Below is a small trained network, with its code and all its weights. Each question gives an input and a target symbol and asks what happens when units are switched off, that is, made to give their printed mean instead of their output.

import numpy as np


def w(rows, s, z=0):
    codes = np.array(rows[::2]) - 128.0
    scale = np.full(codes.shape[1], s)
    scale[-1] = z or s
    return codes * scale


def norm(h):
    return h / np.sqrt((h * h).mean(-1, keepdims=True) + 1e-5)


def f(y):
    return np.maximum(y, 0)


def softmax(a):
    e = np.exp(a - a.max(-1, keepdims=True))
    return e / e.sum(-1, keepdims=True)


def log_softmax(a):
    a = a - a.max(-1, keepdims=True)
    return a - np.log(np.exp(a).sum(-1, keepdims=True))


def net(x, mask):
    ids = ['ΛΠΨΩζθμ'.index(c) for c in x.split()]
    T = len(ids)
    res = E[ids] + P[:T]
    u = 0
    for l in range(2):
        r = norm(res)
        for j in range(3):
            rows = slice(2 * j, 2 * j + 2)
            q, k, v = (r @ M[l][rows].T for M in (Q, K, V))
            z = softmax(np.where(np.tri(T) > 0, q @ k.T / 2**0.5, -1e9)) @ v
            o = O[l][rows]
            res = res + np.where(mask[u + j], z, o[:, -1]) @ o[:, :-1]
        u += 3
        y = f(norm(res) @ A[l][:, :-1].T + A[l][:, -1])
        res = res + np.where(mask[u : u + 4], y, B[l][:, -1]) @ B[l][:, :-1]
        u += 4
    return log_softmax(norm(res)[-1] @ U[:, :-1].T + U[:, -1])


Q, K, V, O, A, B = {}, {}, {}, {}, {}, {}
E = w([
[35,112,251,141,113,55,136],'Λ',
[211,117,101,167,109,116,56],'Π',
[146,111,55,149,179,123,111],'Ψ',
[124,170,72,162,177,135,162],'Ω',
[155,182,117,78,62,163,129],'ζ',
[169,218,80,208,102,76,112],'θ',
[155,140,36,81,115,146,108],'μ',
],0.013)
P = w([
[80,127,60,65,112,136,88],'0',
[94,108,30,145,47,112,145],'1',
[102,112,97,208,65,215,99],'2',
[156,190,112,132,185,76,102],'3',
[153,82,93,160,65,62,245],'4',
[74,136,59,90,85,22,148],'5',
[152,216,134,107,209,53,76],'6',
[120,194,111,151,161,160,17],'7',
[48,138,120,236,111,114,100],'8',
[142,41,112,194,61,196,202],'9',
],0.011)
Q[0] = w([
[151,95,117,114,146,129,193],'0.h1',
[165,135,197,101,182,148,135],'0.h1',
[27,168,85,147,109,165,18],'0.h2',
[99,47,74,202,24,131,182],'0.h2',
[58,71,61,201,24,150,160],'0.h3',
[36,174,111,131,154,149,7],'0.h3',
],0.022)
K[0] = w([
[168,103,150,132,122,183,114],'0.h1',
[142,74,131,169,135,133,194],'0.h1',
[114,186,117,77,153,4,88],'0.h2',
[109,194,165,124,195,172,29],'0.h2',
[98,200,151,118,216,133,12],'0.h3',
[130,159,104,77,129,2,117],'0.h3',
],0.023)
V[0] = w([
[96,158,132,136,146,133,165],'0.h1',
[83,149,132,155,151,132,138],'0.h1',
[148,31,201,98,109,96,53],'0.h2',
[126,141,166,14,129,223,167],'0.h2',
[232,83,115,91,64,115,62],'0.h3',
[136,254,160,173,31,91,133],'0.h3',
],0.023)
O[0] = w([
[124,118,118,120,141,129,146,100],'0.h1',
[131,133,82,97,126,90,171,109],'0.h1',
[182,53,58,73,137,129,68,47],'0.h2',
[110,180,197,60,226,112,74,1],'0.h2',
[81,80,214,168,120,105,58,202],'0.h3',
[240,170,255,139,88,91,125,201],'0.h3',
],0.014,0.016)
A[0] = w([
[44,101,159,112,140,127,70,113],'0.n1',
[154,2,127,111,53,85,41,164],'0.n2',
[199,56,138,160,97,120,226,163],'0.n3',
[42,76,5,161,70,134,200,253],'0.n4',
],0.017,0.0021)
B[0] = w([
[132,136,65,123,41,90,121,186],'0.n1',
[131,203,120,166,211,4,168,231],'0.n2',
[171,138,175,150,27,98,154,249],'0.n3',
[200,52,252,129,171,116,154,250],'0.n4',
],0.015,0.014)
Q[1] = w([
[95,94,238,133,9,82,200],'1.h1',
[181,172,200,129,124,199,199],'1.h1',
[163,168,157,144,157,126,134],'1.h2',
[83,168,60,88,198,184,194],'1.h2',
[103,94,106,117,157,160,150],'1.h3',
[132,151,176,138,79,144,200],'1.h3',
],0.014)
K[1] = w([
[133,97,180,17,230,26,202],'1.h1',
[157,192,114,126,199,217,180],'1.h1',
[74,149,109,98,59,123,127],'1.h2',
[169,129,178,240,129,37,124],'1.h2',
[120,147,153,202,132,113,157],'1.h3',
[101,50,68,115,130,142,8],'1.h3',
],0.014)
V[1] = w([
[135,141,144,41,187,58,231],'1.h1',
[153,60,131,74,65,41,79],'1.h1',
[134,142,150,199,13,72,169],'1.h2',
[185,153,214,112,172,102,159],'1.h2',
[111,3,103,175,115,88,71],'1.h3',
[123,65,213,107,119,153,194],'1.h3',
],0.024)
O[1] = w([
[137,145,50,41,244,119,82,209],'1.h1',
[188,104,14,136,83,144,201,182],'1.h1',
[7,148,98,51,176,141,171,251],'1.h2',
[153,196,108,130,87,218,70,204],'1.h2',
[99,80,58,125,216,189,55,223],'1.h3',
[172,112,155,176,186,169,223,145],'1.h3',
],0.013,0.021)
A[1] = w([
[49,108,174,135,107,153,137,158],'1.n1',
[120,128,92,250,138,101,29,139],'1.n2',
[102,72,82,136,40,136,61,96],'1.n3',
[169,136,156,242,54,199,132,5],'1.n4',
],0.019,0.0013)
B[1] = w([
[137,106,5,131,102,136,126,204],'1.n1',
[19,117,92,49,84,39,180,249],'1.n2',
[84,116,132,91,152,21,24,210],'1.n3',
[74,93,70,113,131,219,9,254],'1.n4',
],0.013,0.0097)
U = w([
[228,122,82,84,136,130,149,139],'Λ',
[128,68,146,171,123,35,136,154],'Π',
[151,28,151,199,188,191,146,174],'Ψ',
[93,156,144,137,133,164,254,3],'Ω',
[142,146,217,123,188,138,105,197],'ζ',
[152,125,160,184,48,177,109,122],'θ',
[54,111,63,133,146,153,88,104],'μ',
],0.0076,0.0015)

Each question gives the input, a string of symbols that net reads in full, and the target symbol t.
The units are the heads (2 rows each of Q, K, V and O) and the neurons (one row each of A and B). Each row of codes is followed by its name. A weight is (code - 128) times the scale printed after its matrix; where a second scale follows, it is the last column's (O, A, B and U).
mask holds one flag per unit, layer by layer, with each layer's heads first. A switched-off unit (its flag False) gives its mean, the last column of its rows in O or B, instead of its output. The means were averaged over made-up inputs and are rounded, as every weight is.
A unit's drop is (log p(t) with every unit on - log p(t) with that unit switched off) / (log p(t) with every unit on - log p(t) with every unit switched off).
The circuit of an input: a set's keep is (log p(t) with only the set's units on - log p(t) with every unit switched off) / (log p(t) with every unit on - log p(t) with every unit switched off). Starting from the 12 units with the biggest drops (on a tie, the unit counted first), units are removed one at a time, each time the one whose removal leaves the highest keep (on an exact tie, the one counted first), for as long as the keep stays at least 0.8.
units of the circuit, in order: the units of the circuit, biggest drop first
most important unit: the unit with the biggest drop
k most important neurons: the k neurons with the biggest drops, biggest first
heads that matter: for each layer, one digit per head in row order, 1 if its drop is at least 0.15 and else 0, layers parted by /
input Ω μ Ω ζ μ Π, target ζ: heads that matter : 011 / 000
input μ ζ μ Λ Π Π Ψ θ Λ, target Ψ: 3 most important neurons : [0.n4, 0.n2, 1.n2]
input Ψ Ψ μ Ω, target Ψ: heads that matter : 001 / 000
input Λ ζ Λ, target Λ: heads that matter : 011 / 000
input Λ Ψ μ Λ, target Λ: most important unit : 1.h1
input Λ ζ Ψ, target Λ: units of the circuit, in order : [0.h2, 0.h3]
input Π μ θ μ Λ, target θ: 3 most important neurons : [0.n3, 0.n2, 1.n2]
input Π θ θ ζ μ Ψ Ψ θ, target Ψ: units of the circuit, in order : [0.n4, 0.h3]
input Ω Π Ω, target Ω: heads that matter : 010 / 001
input μ μ Ω ζ ζ ζ Ω Ω, target ζ: heads that matter : 010 / 000
input Ω Ψ θ Ψ μ Ω Λ μ, target ζ: units of the circuit, in order : [1.h1, 0.h2, 0.h3]
input Ω ζ θ ζ Λ Ω Π μ, target ζ: units of the circuit, in order : [0.h3, 1.h1, 0.h2]
input μ ζ θ Ψ ζ Π Ω ζ, target Π: heads that matter : 011 / 000
input ζ Ψ Λ, target θ: heads that matter : 010 / 111
input Π Ψ Λ Ω Π, target Λ: heads that matter : 011 / 000
input μ Λ μ Ψ Π Π Λ ζ μ, target Π: units of the circuit, in order : [0.h2, 0.n2]
input μ Ω μ μ, target Ω: most important unit : 0.n1
input Ψ θ ζ μ Ω μ Π, target Ψ: units of the circuit, in order : [0.h3, 1.h3, 0.n4, 0.n2]
input Ψ μ Ω Π ζ μ Π μ, target Ψ: units of the circuit, in order : [1.h3, 0.h3, 0.n4]
input Λ Ψ Ω ζ Π Λ Ω, target Λ: units of the circuit, in order : [0.h2, 1.h1]
input θ Ω Λ Π θ μ Π Ω Ω μ, target Ω: most important unit : 1.h2
input ζ ζ Π Ω Π Λ Π Ψ, target θ: 4 most important neurons : [0.n3, 0.n2, 0.n4, 1.n4]
input ζ Ψ Λ Ω ζ ζ θ θ μ, target θ: heads that matter : 010 / 000
input Ω ζ μ Ψ Ψ Ψ, target ζ: heads that matter : 011 / 100
input Λ Π Ψ μ θ ζ θ Π, target ζ: heads that matter : 001 / 000
input μ Ψ μ μ, target Ψ: units of the circuit, in order : [0.h3, 0.n4]
